Read these off the matrix that follows. Counting starts at 1.
1) Give the entry in the bottom-left corner.
2) Give the entry in row 2 and column 3.
3) Give the entry in row 2 and column 1.
4) Give the entry in row 1 and column 2.
5) Give the bottom-right entry.
6) Give the entry at the centre.
7) Give the maximum.
8) Give the entry directly above -22.
[[ 25 -42  27   3 -12  -9  -4  18  23 -41  15]
 [-21  26 -18  16  -4  -9  15   5 -12  28  -6]
 [ 22 -39  28  -7  -3 -18 -11  23  17 -36   5]
 [  8 -15   6  26 -32  12  22   5  28 -14  25]
 [-24  29 -23  11  -1   2  11  -6  -9  26  -2]
 [-22  30 -21   9  -1   0  12  -2 -12  25  -4]
 [-20  24 -18  13   1 -11  12   7 -13  28  -8]
 [ 11 -13   3  26 -29  12  23   5  28 -16  23]
 [ 22 -38  24   8 -14 -10   3  22  23 -35  15]
 [-23  27 -21  13   0  -3  14   0 -10  27  -4]
 [-14  15 -19  28 -19  22  29 -16  16  -1  21]]
1) -14
2) -18
3) -21
4) -42
5) 21
6) 0
7) 30
8) -24

data =
array([[72, 62, 67, 75, 56, 56, 67, 61, 67, 66, 84, 62, 65, 51, 41],
       [60, 48, 36, 66, 40, 59, 49, 70, 62, 42, 49, 63, 72, 69, 94],
       [50, 60, 77, 64, 65, 66, 66, 77, 52, 61, 81, 40, 47, 68, 32],
       [60, 64, 53, 65, 58, 67, 37, 92, 74, 54, 52, 52, 55, 57, 90],
       [61, 70, 63, 42, 84, 41, 76, 38, 59, 56, 45, 68, 67, 55, 48],
       [54, 60, 57, 41, 68, 64, 46, 61, 71, 69, 34, 65, 52, 67, 88],
       [72, 62, 71, 70, 58, 66, 61, 57, 76, 80, 74, 63, 60, 47, 50],
       [72, 62, 72, 73, 60, 72, 62, 59, 80, 76, 66, 52, 65, 41, 51],
       [81, 62, 56, 72, 57, 59, 73, 31, 74, 64, 51, 68, 87, 30, 56],
       [49, 76, 69, 60, 66, 73, 45, 81, 39, 61, 71, 56, 34, 62, 57],
       [81, 72, 75, 73, 69, 72, 71, 39, 81, 80, 57, 58, 74, 19, 41],
       [62, 60, 40, 91, 34, 56, 57, 83, 34, 26, 89, 57, 69, 61, 59],
       [53, 72, 72, 65, 66, 77, 57, 67, 45, 63, 66, 48, 47, 50, 46],
       [79, 65, 41, 46, 68, 34, 61, 32, 81, 59, 31, 92, 82, 47, 89],
       [54, 69, 48, 56, 61, 77, 36, 71, 56, 53, 29, 58, 55, 52, 98],
       [56, 61, 57, 72, 58, 73, 49, 90, 66, 45, 54, 35, 61, 54, 73]])
What is the bottom entry of the column that holds the smallest entry? 54
What is the 3rd entry on the main diagonal? 77
What is the last entry of the largest entry's row? 98
The entry in the bottom-right corner: 73
The 1st entry on the diagonal from the top-right corner -> 41
The last entry of the smallest entry's row -> 41
What is the first entry in reading order? 72
The 5th-last entry, reading row by row: 54
The entry just left of the smallest entry -> 74
The entry directly above 88 -> 48
The entry directly above the largest entry is 89
What is the entry directly below the smallest entry? 61
What is the smallest entry? 19
The entry just left of the largest entry -> 52
The 3rd entry in reading order is 67
What is the fourth entry in reading order? 75
What is the 2nd entry in reading order? 62
What is the 3rd entry on the diagonal from the top-right corner? 47
The 4th entry from the end, reading row by row is 35
The largest entry in the first row -> 84
The 2nd largest entry is 94
What is the first entry of the smallest entry's row? 81
What is the 3rd smallest entry? 29
What is the second smallest entry? 26
The bottom-left entry: 56
What is the first entry in the row that holds the largest entry? 54

Read these off the row that follows.
1) Give the entry just right of the smallest entry.
2) Give the entry just left of 228.
3) Give the entry just right of the centre entry.
[220, 177, 31, 35, 100, 227, 125, 228, 202, 222, 128, 185, 44]
1) 35
2) 125
3) 228

Questions about the table below.
1) Give the smallest entry.
2) Give the first entry in the row that holds the largest entry.
3) Give the entry just right of -33.
4) Give the bottom entry of the column that holds the smallest entry.
5) Give the second entry, reading row by row.
6) Give the 3rd entry on the diagonal from the top-right corner.
7) Give the entry just left of the smallest entry.
8) Give the entry in the top-right corner.
[[-12  37   5  17 -20   9  -6   7   7   5   7   4  13]
 [-27  20 -16   5 -18  -8 -24 -27 -16  -3  10  31  -2]
 [ 10 -35 -10 -17  14 -12   5 -12  -7  -5  -3  -1 -13]
 [-16   1 -18   2  -2  -8  -9 -19  -5  -2   3  30  -1]
 [ 24 -43  -5 -22  26 -13  12  -3   0  -5  -5  -7 -14]
 [-18  29  -9  12 -11   5  -3   6   9   3   4  17   8]
 [ 20 -11  20  -1   7   7  11  19   8   7  -4 -27   4]
 [  6 -27  -7 -15  14 -10   2 -11  -5  -7  -3   1 -10]
 [ 21   0  18   1   8  11  15  24  18   6  -5 -30   6]
 [  2 -22 -14 -14  12 -16   0 -16  -8  -2  -2  15 -10]
 [  5 -22  -8 -10   6  -8  -3 -12  -8  -5   1   1  -7]
 [ -5 -31 -23 -17  12 -25  -8 -33 -25  -3   0  26 -17]]
1) -43
2) -12
3) -25
4) -31
5) 37
6) -3
7) 24
8) 13

Questions about the row below.
1) Which number is the entry just left of the centre entry?
2) Which number is the entry just left of the largest entry?
3) Which number is the entry just right of -52?
[ -4 -17 -24 -52 -10 -17  42  -1 -28]
1) -52
2) -17
3) -10

[[-22  20  42 -28 -20  12  48  49 -33 -27]
 [ 16  -6 -34  15   3  -7 -45 -39  21  15]
 [-23  21  44 -29 -21  12  48  49 -33 -29]
 [ 24  16 -15  11  13  -4 -21 -39  26  25]
 [ 24  17 -13  11  14  -4 -19 -38  26  26]
 [-22  16  29 -14   0   3  38  38 -22  -2]]
The entry just right of -38 -> 26
The first entry in reading order -> -22
The entry directly below 13: 14
The smallest entry in the first row: -33
The smallest entry in the first column: -23
The entry in the bottom-right corner: -2
The top-right entry: -27
Find the entry directly above 25.
Answer: -29
Find the entry directly above 13.
Answer: -21
Find the fourth entry from the end, reading row by row.
Answer: 38
Find the entry just right of -14.
Answer: 0
Find the entry directly below the smallest entry.
Answer: 48
The entry just left of 13 -> 11
Find the 2nd entry on the diagonal from the top-right corner.
Answer: 21
Find the entry directly below 17.
Answer: 16
The 5th entry in reading order is -20
Find the entry just right of the smallest entry.
Answer: -39
Find the largest entry in the last column.
Answer: 26
The entry directly above the smallest entry is 48
The last entry of the smallest entry's row is 15
The bottom-left entry -> -22
Find the entry directly above -7.
Answer: 12
The entry just left of the smallest entry is -7

Questions about the row below.
1) The entry just right of 13?
2) The centre entry?
3) The entry just right of -36?
[ 36 -13 -19  13  33  32  -9 -54   9 -36 -16 -15   9]
1) 33
2) -9
3) -16
